Below are the code and all the weights of a small trained network. Each question names an input and a class and asks about switching units off, where a switched-off unit gives its printed mean instead of its output.

import numpy as np


def w(rows, s, z=0):
    codes = np.array(rows[::2]) - 128.0
    scale = np.full(codes.shape[1], s)
    scale[-1] = z or s
    return codes * scale


def norm(h):
    return h / np.sqrt((h * h).mean(-1, keepdims=True) + 1e-5)


def f(y):
    return y / 2 * (1 + np.tanh(0.7978845608 * (y + 0.044715 * y**3)))


def log_softmax(a):
    a = a - a.max(-1, keepdims=True)
    return a - np.log(np.exp(a).sum(-1, keepdims=True))


def net(x, mask):
    res = np.array(x, float).reshape(1, 5) / 4 @ E
    u = 0
    for l in range(2):
        y = f(norm(res) @ A[l][:, :-1].T + A[l][:, -1])
        res = res + np.where(mask[u : u + 11], y, B[l][:, -1]) @ B[l][:, :-1]
        u += 11
    return log_softmax(norm(res)[-1] @ U[:, :-1].T + U[:, -1])


A, B = {}, {}
E = w([
[90,146,93,217,111,108,113,85],'x0',
[124,59,233,97,105,6,233,68],'x1',
[145,95,145,127,78,98,139,132],'x2',
[194,73,136,135,156,140,75,94],'x3',
[148,180,100,98,124,80,112,235],'x4',
],0.0019)
A[0] = w([
[128,127,128,128,129,127,127,128,129],'L0N1',
[144,44,196,128,151,136,136,5,84],'L0N2',
[41,157,125,196,115,125,199,22,50],'L0N3',
[5,208,86,156,23,119,175,174,105],'L0N4',
[121,145,68,185,180,224,74,90,100],'L0N5',
[124,40,211,137,134,144,156,7,61],'L0N6',
[128,127,128,129,130,128,127,128,128],'L0N7',
[117,170,95,116,139,105,129,175,104],'L0N8',
[158,101,129,207,69,54,94,78,81],'L0N9',
[32,174,112,181,80,122,211,87,5],'L0N10',
[81,156,52,225,135,161,84,70,11],'L0N11',
],0.0033,0.003)
B[0] = w([
[128,129,127,128,128,128,128,128,129],'L0N1',
[128,161,131,115,108,101,213,81,249],'L0N2',
[198,197,111,94,93,111,74,180,160],'L0N3',
[148,129,158,123,123,121,182,4,231],'L0N4',
[93,75,113,154,153,189,179,76,252],'L0N5',
[144,153,134,103,112,83,232,91,247],'L0N6',
[128,129,128,128,126,128,128,129,128],'L0N7',
[127,115,157,115,149,91,149,128,139],'L0N8',
[65,118,124,166,132,133,113,138,142],'L0N9',
[242,143,111,92,73,122,119,116,109],'L0N10',
[137,135,121,97,137,207,97,121,153],'L0N11',
],0.0041,0.0014)
A[1] = w([
[84,122,160,62,161,253,168,108,133],'L1N1',
[172,41,191,73,141,134,159,126,139],'L1N2',
[128,129,128,128,127,128,128,128,129],'L1N3',
[144,95,90,193,95,181,105,78,108],'L1N4',
[134,117,124,119,137,108,100,184,73],'L1N5',
[133,112,126,116,144,108,96,194,88],'L1N6',
[128,129,127,128,128,128,128,128,128],'L1N7',
[164,103,97,126,163,192,60,172,4],'L1N8',
[126,127,148,137,66,84,111,164,145],'L1N9',
[90,80,95,201,137,206,113,66,101],'L1N10',
[152,147,53,147,168,227,70,141,62],'L1N11',
],0.0045,0.0026)
B[1] = w([
[33,191,79,207,163,129,45,177,233],'L1N1',
[108,237,58,176,110,172,97,98,214],'L1N2',
[127,127,129,127,129,129,128,127,129],'L1N3',
[99,190,118,95,148,144,98,191,181],'L1N4',
[139,140,151,92,137,120,99,153,109],'L1N5',
[149,145,158,73,140,106,80,174,121],'L1N6',
[128,128,129,127,129,129,128,128,128],'L1N7',
[144,91,143,111,98,72,254,85,164],'L1N8',
[61,141,131,137,186,156,112,124,151],'L1N9',
[52,210,114,120,161,127,119,190,228],'L1N10',
[134,66,83,165,153,182,216,53,251],'L1N11',
],0.0035,0.0025)
U = w([
[84,30,173,201,108,88,77,147,81],'0',
[185,157,121,143,61,184,66,75,91],'1',
[122,36,228,138,88,215,74,111,2],'2',
[215,2,91,109,159,185,158,163,105],'3',
[152,144,174,63,142,95,50,242,141],'4',
[125,144,186,117,79,51,251,45,159],'5',
[36,157,55,191,187,242,116,141,174],'6',
],0.0089,0.0087)

Each question gives the input, the list of numbers given to net, and the class t.
The units are the neurons (one row each of A and B). Each row of codes is followed by its name. A weight is (code - 128) times the scale printed after its matrix; where a second scale follows, it is the last column's (A, B and U).
mask holds one flag per neuron, layer by layer. A switched-off neuron (its flag False) gives its mean, the last column of its row in B, instead of its output. The means were averaged over made-up inputs and are rounded, as every weight is.
A unit's drop is (log p(t) with every unit on - log p(t) with that unit switched off) / (log p(t) with every unit on - log p(t) with every unit switched off).
The circuit of an input: a set's keep is (log p(t) with only the set's units on - log p(t) with every unit switched off) / (log p(t) with every unit on - log p(t) with every unit switched off). Starting from the 12 units with the biggest drops (on a tie, the unit counted first), units are removed one at a time, each time the one whose removal leaves the highest keep (on an exact tie, the one counted first), for as long as the keep stays at least 0.8.
units of the circuit, in order: the units of the circuit, biggest drop first
unit that matters most: the unit with the biggest drop
top k neurons: the k neurons with the biggest drops, biggest first
k most important neurons of layer l: the k neurons of layer l with the biggest drops, biggest first
drop of u: that unit's drop, to one decimal
input [1,1,-8,-1,6], class 4: unit that matters most : L1N11
input [-6,-7,1,1,3], class 3: units of the circuit, in order : (L1N8, L1N2, L1N10)
input [-7,-6,8,2,4], class 3: units of the circuit, in order : (L1N8, L1N10)
input [-6,-3,-2,-7,6], class 4: units of the circuit, in order : (L0N5, L1N11, L1N2)
input [4,2,-4,-2,0], class 1: units of the circuit, in order : (L0N3, L0N10)
input [1,0,0,6,8], class 4: top 2 neurons : (L0N5, L1N6)
input [-6,-8,8,8,3], class 3: top 2 neurons : (L1N8, L1N11)
input [-7,-1,8,5,-2], class 1: top 2 neurons : (L1N2, L0N5)
input [2,0,8,3,1], class 0: 3 most important neurons of layer 0 : (L0N5, L0N11, L0N4)
input [3,2,-3,5,1], class 5: top 3 neurons : (L0N2, L0N6, L1N1)
input [2,2,3,4,5], class 4: 2 most important neurons of layer 1 : (L1N11, L1N6)
input [2,1,-2,6,-8], class 5: top 2 neurons : (L0N6, L0N2)
input [-8,3,4,-6,2], class 4: 2 most important neurons of layer 1 : (L1N11, L1N8)
input [-7,-3,4,-3,1], class 4: unit that matters most : L0N5
input [-2,0,-8,4,8], class 4: 2 most important neurons of layer 1 : (L1N6, L1N5)
input [-4,-4,6,-2,3], class 4: drop of L0N5 : 0.4
input [-7,-8,5,-4,5], class 3: drop of L1N8 : 0.2
input [-3,-5,7,7,2], class 3: drop of L1N6 : 0.0
